Below is a small trained network, with its code and all its weights. Each question gives an input and a target symbol and asks what happens when units are switched off, that is, made to give their printed mean instead of their output.

import numpy as np


def w(rows, s, z=0):
    codes = np.array(rows[::2]) - 128.0
    scale = np.full(codes.shape[1], s)
    scale[-1] = z or s
    return codes * scale


def norm(h):
    return h / np.sqrt((h * h).mean(-1, keepdims=True) + 1e-5)


def f(y):
    return np.maximum(y, 0)


def softmax(a):
    e = np.exp(a - a.max(-1, keepdims=True))
    return e / e.sum(-1, keepdims=True)


def log_softmax(a):
    a = a - a.max(-1, keepdims=True)
    return a - np.log(np.exp(a).sum(-1, keepdims=True))


def net(x, mask):
    ids = ['βγδζηλμξτφψ'.index(c) for c in x.split()]
    T = len(ids)
    res = E[ids] + P[:T]
    u = 0
    for l in range(2):
        q, k, v = (norm(res) @ M[l].T for M in (Q, K, V))
        z = softmax(np.where(np.tri(T) > 0, q @ k.T / 4**0.5, -1e9)) @ v
        res = res + np.where(mask[u], z, O[l][:, -1]) @ O[l][:, :-1]
        u += 1
        y = f(norm(res) @ A[l][:, :-1].T + A[l][:, -1])
        res = res + np.where(mask[u : u + 12], y, B[l][:, -1]) @ B[l][:, :-1]
        u += 12
    return log_softmax(norm(res)[-1] @ U[:, :-1].T + U[:, -1])


Q, K, V, O, A, B = {}, {}, {}, {}, {}, {}
E = w([
[95,146,101,137,90,64,12,94,184,108,130],'β',
[135,128,133,132,54,228,59,214,77,246,138],'γ',
[101,177,208,108,175,156,133,162,207,109,169],'δ',
[73,55,105,151,189,1,119,192,127,232,210],'ζ',
[143,194,54,161,101,85,40,56,191,135,119],'η',
[125,136,156,145,173,86,173,245,178,83,62],'λ',
[167,138,40,106,94,82,38,79,132,78,73],'μ',
[147,140,109,42,137,206,146,163,169,55,130],'ξ',
[99,53,93,133,127,176,158,117,148,28,169],'τ',
[102,89,88,134,127,149,207,76,190,102,90],'φ',
[146,126,153,152,15,92,207,86,116,101,157],'ψ',
],0.0098)
P = w([
[11,167,196,71,132,118,68,114,123,112,88],'0',
[73,91,185,72,84,108,62,155,202,132,90],'1',
[62,144,150,73,104,116,100,141,182,95,96],'2',
[118,63,148,76,85,109,101,157,195,141,106],'3',
[98,157,132,122,121,124,129,140,177,88,123],'4',
[156,83,140,107,103,134,139,162,189,139,126],'5',
[133,162,104,149,126,146,148,132,173,90,138],'6',
[184,86,112,139,121,139,164,161,174,138,148],'7',
[154,174,76,178,154,146,168,147,143,81,146],'8',
[217,104,81,171,141,150,175,161,152,120,163],'9',
[217,183,51,211,166,148,173,143,164,89,152],'10',
[255,133,69,200,158,165,197,153,139,130,182],'11',
],0.008)
Q[0] = w([
[166,31,223,121,183,158,209,141,83,236,195],'0.h0',
[118,163,91,163,131,59,33,114,78,197,25],'0.h0',
[151,255,206,189,209,133,210,249,186,80,135],'0.h0',
[146,22,206,46,80,166,236,183,97,130,49],'0.h0',
],0.0071)
K[0] = w([
[254,41,152,131,155,108,63,203,235,188,154],'0.h0',
[30,154,187,41,136,144,35,125,94,136,126],'0.h0',
[245,150,45,159,140,168,180,134,98,87,149],'0.h0',
[228,19,137,125,39,160,127,95,212,115,133],'0.h0',
],0.0081)
V[0] = w([
[89,148,157,184,80,81,254,83,115,177,105],'0.h0',
[82,195,196,174,100,168,118,161,149,244,235],'0.h0',
[119,105,84,241,97,43,86,187,109,158,58],'0.h0',
[45,22,164,201,183,95,150,185,89,100,201],'0.h0',
],0.005)
O[0] = w([
[61,126,103,29,176,45,153,132,177,157,121,57],'0.h0',
[209,60,169,143,185,45,130,13,170,58,67,129],'0.h0',
[124,75,90,141,213,184,118,160,181,113,207,138],'0.h0',
[187,200,90,112,103,159,43,126,255,79,192,4],'0.h0',
],0.0053,0.002)
A[0] = w([
[92,142,198,157,143,220,135,149,65,171,123,122],'0.n0',
[129,122,162,116,161,172,103,100,155,110,130,106],'0.n1',
[170,138,86,187,138,111,108,70,87,157,104,51],'0.n2',
[105,175,76,120,51,127,114,146,60,188,116,70],'0.n3',
[124,133,110,88,227,96,121,80,165,104,110,74],'0.n4',
[102,160,146,133,186,108,183,141,117,189,82,118],'0.n5',
[87,59,174,160,237,172,146,156,137,100,103,22],'0.n6',
[129,73,84,129,125,213,54,119,60,254,145,3],'0.n7',
[129,87,99,131,127,95,115,142,109,159,64,110],'0.n8',
[147,92,198,137,193,120,162,76,101,88,105,90],'0.n9',
[153,177,194,205,97,120,96,137,114,154,105,93],'0.n10',
[131,67,129,163,171,96,129,54,80,123,107,69],'0.n11',
],0.0082,0.0049)
B[0] = w([
[155,84,40,137,86,95,100,187,126,146,88,251],'0.n0',
[154,139,119,121,133,144,161,149,118,77,109,160],'0.n1',
[25,117,193,83,112,102,102,123,142,110,106,243],'0.n2',
[182,124,213,151,177,147,125,88,173,110,122,230],'0.n3',
[159,25,118,157,131,139,99,169,146,135,126,198],'0.n4',
[155,88,118,121,89,174,110,129,168,135,134,187],'0.n5',
[155,241,129,96,96,139,118,75,151,169,205,175],'0.n6',
[197,65,77,70,88,129,141,213,2,112,35,254],'0.n7',
[111,153,153,129,174,156,128,124,147,122,173,210],'0.n8',
[173,112,167,174,71,165,114,108,120,177,149,162],'0.n9',
[171,74,119,62,135,176,140,104,81,84,100,235],'0.n10',
[48,155,144,168,97,131,123,158,159,162,78,202],'0.n11',
],0.0078,0.0036)
Q[1] = w([
[20,117,137,53,52,161,252,171,218,88,138],'1.h0',
[143,113,146,56,186,72,122,57,200,102,184],'1.h0',
[31,222,69,173,106,69,2,96,140,64,37],'1.h0',
[250,193,84,184,132,221,127,197,178,105,148],'1.h0',
],0.0076)
K[1] = w([
[128,127,113,139,87,108,249,111,164,130,151],'1.h0',
[131,155,151,129,125,75,70,138,180,148,136],'1.h0',
[88,165,135,100,139,133,57,85,141,88,88],'1.h0',
[163,130,57,188,145,146,178,120,142,122,164],'1.h0',
],0.012)
V[1] = w([
[67,46,74,173,135,176,186,117,172,158,106],'1.h0',
[155,121,146,165,77,1,142,118,78,144,171],'1.h0',
[187,178,122,136,211,84,171,182,186,233,81],'1.h0',
[104,55,83,146,136,151,65,117,175,120,190],'1.h0',
],0.0066)
O[1] = w([
[69,69,156,131,132,158,108,50,133,158,74,229],'1.h0',
[149,103,67,153,85,101,62,129,236,101,123,2],'1.h0',
[72,159,172,89,115,38,2,113,116,93,30,78],'1.h0',
[64,145,115,232,107,134,208,140,110,194,129,217],'1.h0',
],0.0069,0.0036)
A[1] = w([
[88,101,75,119,179,47,102,120,116,162,129,43],'1.n0',
[6,108,158,95,153,132,154,104,73,163,110,2],'1.n1',
[110,128,86,152,113,106,136,113,119,149,142,92],'1.n2',
[156,121,153,116,116,143,123,138,96,78,103,80],'1.n3',
[106,194,169,103,190,64,121,129,133,106,151,53],'1.n4',
[85,146,50,129,114,125,96,157,108,166,145,12],'1.n5',
[166,100,178,106,171,126,139,79,111,89,149,5],'1.n6',
[113,101,104,126,166,72,115,130,117,165,141,79],'1.n7',
[142,124,115,122,68,63,160,85,120,95,137,17],'1.n8',
[137,141,122,157,151,112,112,107,145,137,166,65],'1.n9',
[117,116,77,113,164,144,104,140,168,150,117,88],'1.n10',
[157,169,114,124,83,131,116,110,104,132,165,8],'1.n11',
],0.016,0.0069)
B[1] = w([
[128,109,155,193,238,127,108,143,78,244,200,147],'1.n0',
[122,151,152,7,177,198,128,27,161,144,80,244],'1.n1',
[112,139,171,119,125,117,124,158,98,114,95,149],'1.n2',
[130,59,80,121,123,89,110,131,95,160,103,174],'1.n3',
[148,213,57,177,211,72,158,201,186,124,28,161],'1.n4',
[31,163,203,114,92,111,113,139,69,37,100,143],'1.n5',
[172,180,214,120,202,78,152,125,128,46,178,136],'1.n6',
[64,115,141,124,198,120,82,154,89,171,149,142],'1.n7',
[44,158,78,78,95,21,194,67,90,182,190,144],'1.n8',
[106,99,116,48,114,158,130,142,105,94,121,145],'1.n9',
[134,102,95,109,141,156,80,124,134,42,216,150],'1.n10',
[136,157,167,131,89,122,39,111,136,199,123,135],'1.n11',
],0.011,0.012)
U = w([
[82,125,70,101,72,12,168,72,118,149,172,205],'β',
[52,90,140,166,240,107,55,150,94,201,201,100],'γ',
[229,120,238,136,176,74,165,105,97,54,160,90],'δ',
[107,53,196,252,90,114,125,86,197,119,63,95],'ζ',
[192,214,152,144,54,149,31,112,125,206,169,119],'η',
[139,212,82,164,197,83,133,188,184,129,63,248],'λ',
[32,175,201,137,67,140,77,170,54,35,104,56],'μ',
[170,40,56,89,95,121,101,179,46,162,50,106],'ξ',
[138,151,134,197,131,223,254,172,97,145,189,160],'τ',
[88,133,147,36,194,210,138,60,158,160,72,173],'φ',
[148,81,45,96,131,159,57,129,217,24,193,10],'ψ',
],0.0059,0.0014)

Each question gives the input, a string of symbols that net reads in full, and the target symbol t.
The units are the heads (4 rows each of Q, K, V and O) and the neurons (one row each of A and B). Each row of codes is followed by its name. A weight is (code - 128) times the scale printed after its matrix; where a second scale follows, it is the last column's (O, A, B and U).
mask holds one flag per unit, layer by layer, with each layer's heads first. A switched-off unit (its flag False) gives its mean, the last column of its rows in O or B, instead of its output. The means were averaged over made-up inputs and are rounded, as every weight is.
A unit's drop is (log p(t) with every unit on - log p(t) with that unit switched off) / (log p(t) with every unit on - log p(t) with every unit switched off).
The circuit of an input: a set's keep is (log p(t) with only the set's units on - log p(t) with every unit switched off) / (log p(t) with every unit on - log p(t) with every unit switched off). Starting from the 12 units with the biggest drops (on a tie, the unit counted first), units are removed one at a time, each time the one whose removal leaves the highest keep (on an exact tie, the one counted first), for as long as the keep stays at least 0.8.
units of the circuit, in order: the units of the circuit, biggest drop first
unit that matters most: the unit with the biggest drop
top k neurons: the k neurons with the biggest drops, biggest first
top k neurons in layer l: the k neurons of layer l with the biggest drops, biggest first
drop of u: that unit's drop, to one decimal
input η γ δ η γ η η η τ ψ λ, target ψ: units of the circuit, in order : [0.h0; 1.h0; 1.n10]
input τ μ μ ζ η μ, target η: unit that matters most : 0.h0
input μ η λ γ γ ψ η λ η ζ δ μ, target ξ: units of the circuit, in order : [0.h0; 0.n7]
input δ ψ ξ γ ζ τ δ δ μ, target β: units of the circuit, in order : [0.h0; 1.n8]
input ζ δ β η γ β η γ ψ ζ φ, target ψ: units of the circuit, in order : [0.h0; 1.n10; 1.h0]
input ψ δ η δ μ, target γ: top 2 neurons : [0.n4; 1.n0]
input λ γ η β, target μ: units of the circuit, in order : [1.h0; 1.n5; 0.h0]
input η η δ δ, target η: top 2 neurons : [0.n6; 0.n9]
input γ λ λ η η λ δ μ, target ζ: units of the circuit, in order : [0.h0; 0.n11; 1.n1; 0.n7]
input ψ η φ ψ γ η γ ψ φ η, target γ: units of the circuit, in order : [0.h0; 1.n0]
input λ δ γ δ η η λ η λ, target λ: units of the circuit, in order : [1.h0; 0.n6; 1.n4]
input λ τ φ γ δ η η λ δ, target λ: units of the circuit, in order : [1.h0; 1.n4]
input ξ τ ζ η τ η γ φ ψ λ β λ, target λ: units of the circuit, in order : [1.h0; 0.n6; 0.n7; 1.n1]
input ξ η λ η γ μ, target δ: unit that matters most : 0.h0
input β η β λ η η δ λ η ξ λ η, target τ: top 2 neurons : [1.n1; 0.n2]
input ξ φ η ξ γ η τ η γ η η η, target δ: top 3 neurons : [1.n6; 0.n3; 0.n10]
input γ ξ γ η ψ γ η η φ β, target ζ: units of the circuit, in order : [0.h0; 1.n1; 0.n11]
input λ ψ η φ, target ψ: top 2 neurons : [1.n10; 1.n1]
input ξ γ τ λ τ η, target δ: top 2 neurons : [1.n6; 0.n3]
input γ ζ η γ η λ η φ τ μ τ λ, target τ: unit that matters most : 1.n1
input μ φ μ γ ξ λ, target ξ: top 2 neurons : [1.n1; 1.n3]
input λ η τ ξ, target τ: top 2 neurons : [1.n1; 0.n7]
input η λ λ δ β η τ η ξ β δ, target ξ: top 2 neurons : [0.n10; 0.n0]
input λ φ μ, target μ: top 2 neurons in layer 1 : [1.n5; 1.n1]
input γ λ τ μ δ δ, target μ: top 2 neurons : [0.n0; 1.n5]
input μ φ μ γ η, target ξ: top 2 neurons in layer 0 : [0.n3; 0.n0]
input τ γ τ η η, target η: top 2 neurons : [1.n11; 1.n1]
input β η δ η γ β γ η τ, target τ: unit that matters most : 1.h0
input ζ γ η φ λ ζ η δ λ ψ η, target ψ: drop of 1.n1 : 0.1
input η η ξ, target ξ: drop of 0.n0 : 0.7
